Here is a tiny trained network, its code and every weight. The questions are about switching its units off for an input and a target symbol, where a switched-off unit gives its printed mean instead of its output.

import numpy as np


def w(rows, s, z=0):
    codes = np.array(rows[::2]) - 128.0
    scale = np.full(codes.shape[1], s)
    scale[-1] = z or s
    return codes * scale


def norm(h):
    return h / np.sqrt((h * h).mean(-1, keepdims=True) + 1e-5)


def softmax(a):
    e = np.exp(a - a.max(-1, keepdims=True))
    return e / e.sum(-1, keepdims=True)


def log_softmax(a):
    a = a - a.max(-1, keepdims=True)
    return a - np.log(np.exp(a).sum(-1, keepdims=True))


def net(x, mask):
    ids = ['ΔΛΦΨΩαβγζηθμξπστ'.index(c) for c in x.split()]
    T = len(ids)
    res = E[ids] + P[:T]
    u = 0
    for l in range(2):
        r = norm(res)
        for j in range(3):
            rows = slice(3 * j, 3 * j + 3)
            q, k, v = (r @ M[l][rows].T for M in (Q, K, V))
            z = softmax(np.where(np.tri(T) > 0, q @ k.T / 3**0.5, -1e9)) @ v
            o = O[l][rows]
            res = res + np.where(mask[u + j], z, o[:, -1]) @ o[:, :-1]
        u += 3
    return log_softmax(norm(res)[-1] @ U[:, :-1].T + U[:, -1])


Q, K, V, O = {}, {}, {}, {}
E = w([
[145,108,162,109,112,80,179,131,89,108],'Δ',
[111,124,194,92,90,160,116,124,141,79],'Λ',
[106,123,203,112,134,119,152,96,114,72],'Φ',
[157,145,130,92,193,207,110,128,97,51],'Ψ',
[149,95,167,109,158,102,148,111,54,63],'Ω',
[139,165,203,156,202,103,179,193,165,133],'α',
[111,120,225,105,159,153,163,153,115,109],'β',
[181,74,149,98,157,173,162,96,91,120],'γ',
[99,100,144,66,92,149,138,65,143,164],'ζ',
[92,107,89,241,152,219,107,100,118,118],'η',
[4,126,125,168,142,199,96,157,79,143],'θ',
[136,88,199,133,141,130,83,119,100,141],'μ',
[73,175,136,137,182,111,172,32,152,179],'ξ',
[112,95,91,179,104,155,183,218,135,178],'π',
[178,109,102,219,148,102,105,77,157,70],'σ',
[144,178,197,149,160,125,27,114,122,196],'τ',
],0.018)
P = w([
[170,181,188,173,45,153,192,66,57,101],'0',
[153,138,193,158,79,156,187,85,87,110],'1',
[145,121,178,162,95,158,178,86,100,118],'2',
[134,99,176,152,111,139,164,97,115,108],'3',
[129,86,164,147,126,142,143,104,128,107],'4',
[117,76,158,137,135,142,130,117,148,105],'5',
[110,60,148,124,151,130,125,122,153,113],'6',
[100,50,130,125,159,120,112,137,162,114],'7',
[101,38,111,116,167,104,102,146,175,120],'8',
[93,24,104,108,174,108,90,160,188,129],'9',
[77,2,98,106,187,101,87,167,204,118],'10',
],0.013)
Q[0] = w([
[164,227,19,131,144,137,125,121,100,156],'0.h1',
[146,92,97,130,97,164,65,53,147,196],'0.h1',
[144,92,130,86,88,93,96,104,117,24],'0.h1',
[125,8,161,109,130,139,133,114,143,85],'0.h2',
[164,163,51,119,101,98,151,133,143,114],'0.h2',
[144,128,86,127,101,140,127,109,176,142],'0.h2',
[135,209,35,116,73,149,192,215,121,94],'0.h3',
[94,115,102,72,131,117,161,90,149,70],'0.h3',
[77,71,171,121,175,163,181,145,126,32],'0.h3',
],0.011)
K[0] = w([
[153,158,255,157,29,124,214,108,46,85],'0.h1',
[79,253,100,127,96,117,59,131,126,91],'0.h1',
[150,114,116,88,198,148,101,188,157,86],'0.h1',
[86,62,120,154,238,116,91,201,166,154],'0.h2',
[80,193,154,138,16,173,241,98,146,87],'0.h2',
[127,202,71,210,95,105,180,130,113,125],'0.h2',
[180,125,143,45,5,190,188,124,60,67],'0.h3',
[37,16,76,128,95,146,113,103,70,108],'0.h3',
[70,3,130,99,155,79,73,124,209,178],'0.h3',
],0.0076)
V[0] = w([
[115,115,84,210,181,103,83,147,59,162],'0.h1',
[90,189,152,187,115,89,145,142,130,175],'0.h1',
[159,153,97,50,197,244,103,129,67,126],'0.h1',
[135,37,143,66,73,61,81,106,152,113],'0.h2',
[170,192,140,101,183,105,45,168,54,187],'0.h2',
[108,131,111,133,58,102,92,54,108,139],'0.h2',
[128,40,164,146,136,174,117,71,103,200],'0.h3',
[85,195,90,99,92,93,165,1,223,201],'0.h3',
[237,74,149,97,48,114,103,129,137,121],'0.h3',
],0.0067)
O[0] = w([
[144,92,80,182,165,123,191,102,95,137,136],'0.h1',
[87,163,145,226,116,68,109,154,64,122,113],'0.h1',
[206,167,116,72,254,220,115,159,123,179,141],'0.h1',
[137,112,112,109,76,116,106,16,170,163,138],'0.h2',
[159,118,67,188,209,53,163,81,38,194,108],'0.h2',
[131,180,60,107,103,179,75,94,62,144,110],'0.h2',
[180,55,163,172,90,153,161,77,108,244,254],'0.h3',
[122,179,49,144,141,157,246,105,183,155,98],'0.h3',
[179,133,104,126,51,14,81,80,139,131,116],'0.h3',
],0.0064,0.0078)
Q[1] = w([
[108,140,183,116,142,103,174,183,121,92],'1.h1',
[157,96,151,83,148,146,96,138,173,91],'1.h1',
[103,63,184,153,131,190,170,159,152,175],'1.h1',
[95,240,104,113,113,156,118,139,124,78],'1.h2',
[130,112,98,172,90,120,111,131,122,130],'1.h2',
[168,223,66,82,130,42,91,172,166,128],'1.h2',
[120,115,98,119,84,82,80,109,136,103],'1.h3',
[133,152,162,90,163,117,89,144,126,98],'1.h3',
[131,248,92,84,90,76,104,164,122,108],'1.h3',
],0.012)
K[1] = w([
[108,49,139,102,95,152,111,31,147,150],'1.h1',
[62,87,69,62,203,178,112,128,135,103],'1.h1',
[76,59,50,176,218,77,84,125,255,131],'1.h1',
[159,107,178,100,39,133,156,87,90,79],'1.h2',
[137,167,142,117,112,143,145,157,106,150],'1.h2',
[148,204,186,75,72,159,148,55,70,90],'1.h2',
[118,154,151,75,162,128,188,148,43,66],'1.h3',
[154,61,148,140,75,167,147,107,107,75],'1.h3',
[199,189,176,112,18,169,176,107,58,59],'1.h3',
],0.0096)
V[1] = w([
[39,119,145,122,116,102,209,83,143,185],'1.h1',
[60,129,146,204,134,118,84,108,162,163],'1.h1',
[83,130,142,82,135,138,148,164,71,153],'1.h1',
[132,217,181,166,193,141,148,122,155,119],'1.h2',
[104,146,139,91,181,157,99,33,90,77],'1.h2',
[159,122,100,193,101,197,159,116,123,60],'1.h2',
[123,129,117,194,88,175,63,174,105,138],'1.h3',
[175,139,174,164,183,71,101,104,133,112],'1.h3',
[131,77,72,111,127,149,215,180,110,12],'1.h3',
],0.012)
O[1] = w([
[144,190,174,185,134,154,173,63,107,150,188],'1.h1',
[69,106,161,172,140,95,120,50,89,96,188],'1.h1',
[118,164,189,72,110,155,176,173,76,189,127],'1.h1',
[118,120,172,60,211,72,84,81,194,126,174],'1.h2',
[66,98,88,88,220,161,140,2,45,112,103],'1.h2',
[109,64,35,174,142,125,147,140,226,97,229],'1.h2',
[39,54,106,145,86,74,90,140,56,174,196],'1.h3',
[190,158,95,210,171,104,56,179,124,76,169],'1.h3',
[122,70,174,105,75,122,227,147,130,44,2],'1.h3',
],0.0098,0.0071)
U = w([
[175,127,134,162,36,111,213,201,103,142,255],'Δ',
[89,175,164,101,41,168,63,84,151,42,67],'Λ',
[111,180,170,171,167,204,208,76,141,58,120],'Φ',
[193,75,112,54,160,174,132,176,176,148,168],'Ψ',
[158,118,101,91,140,133,156,155,69,38,143],'Ω',
[143,121,254,120,164,52,118,163,181,83,64],'α',
[65,99,209,100,144,165,179,184,40,128,88],'β',
[233,83,125,129,123,166,164,111,72,67,81],'γ',
[83,176,105,59,20,125,99,91,153,124,143],'ζ',
[95,25,72,202,134,104,123,113,212,68,82],'η',
[41,19,151,136,132,124,175,136,91,155,76],'θ',
[138,180,81,200,168,103,105,162,86,167,211],'μ',
[155,165,141,136,119,138,193,40,230,170,152],'ξ',
[141,141,159,170,63,83,138,237,189,137,169],'π',
[168,166,67,157,71,87,171,112,111,51,148],'σ',
[170,86,162,135,114,71,42,68,120,203,111],'τ',
],0.0069,0.0036)

Each question gives the input, a string of symbols that net reads in full, and the target symbol t.
The units are the heads (3 rows each of Q, K, V and O). Each row of codes is followed by its name. A weight is (code - 128) times the scale printed after its matrix; where a second scale follows, it is the last column's (O and U).
mask holds one flag per head, layer by layer. A switched-off head (its flag False) gives its mean, the last column of its rows in O, instead of its output. The means were averaged over made-up inputs and are rounded, as every weight is.
A unit's drop is (log p(t) with every unit on - log p(t) with that unit switched off) / (log p(t) with every unit on - log p(t) with every unit switched off).
The circuit of an input: a set's keep is (log p(t) with only the set's units on - log p(t) with every unit switched off) / (log p(t) with every unit on - log p(t) with every unit switched off). Starting from all 6 units, units are removed one at a time, each time the one whose removal leaves the highest keep (on an exact tie, the one counted first), for as long as the keep stays at least 0.8.
units of the circuit, in order: the units of the circuit, biggest drop first
which heads matter: for each layer, one digit per head in row order, 1 if its drop is at least 0.15 and else 0, layers parted by /
drop when u is switched off: that unit's drop, to one decimal
input Δ Λ Ω α Λ, target α: units of the circuit, in order	(1.h2)
input η Φ τ σ β α π β, target π: which heads matter	000 / 010
input μ α σ Φ Λ Ω θ Λ, target θ: which heads matter	000 / 001
input Δ μ μ α Ψ Ω η η, target θ: which heads matter	001 / 001
input τ Ψ θ τ σ, target μ: which heads matter	010 / 001
input μ Δ ξ, target Φ: units of the circuit, in order	(0.h3; 1.h3)
input Ω τ μ Φ Λ θ β, target β: which heads matter	001 / 100
input γ μ ζ μ Λ π, target Δ: which heads matter	000 / 010
input π Φ γ σ β, target η: which heads matter	000 / 100
input Δ α μ Ω ξ α ζ Ω, target ξ: units of the circuit, in order	(0.h3; 1.h1)
input μ α Δ Δ β Ω ξ Δ, target ξ: which heads matter	001 / 000
input ζ ζ β Ψ Φ Ω π Ω Δ, target π: which heads matter	000 / 010
input β Ω Φ Δ β γ Ω β β α, target α: which heads matter	001 / 010
input ξ Λ α Ψ ζ θ Λ τ β Φ, target μ: which heads matter	000 / 001
input ξ Δ Λ Φ ξ μ Λ Ω β τ α, target μ: units of the circuit, in order	(1.h3)
input τ ξ Δ Λ σ ξ Ψ β Δ, target Ψ: which heads matter	100 / 100
input Δ μ Λ γ Δ γ ζ, target ξ: which heads matter	001 / 001
input Ψ Δ Δ, target Ψ: units of the circuit, in order	(1.h1; 0.h1)
input β Ψ θ μ μ Ω μ Ψ θ Φ, target β: units of the circuit, in order	(1.h2; 0.h3)
input μ Δ θ Δ, target θ: units of the circuit, in order	(1.h3)
input Δ γ σ γ Φ, target η: drop when 0.h2 is switched off	-0.1
input Λ β Ω θ, target β: drop when 1.h2 is switched off	-0.1
input Λ τ τ Λ, target μ: drop when 1.h3 is switched off	0.4
input η γ ξ Ψ Ψ, target Ψ: drop when 0.h1 is switched off	0.8
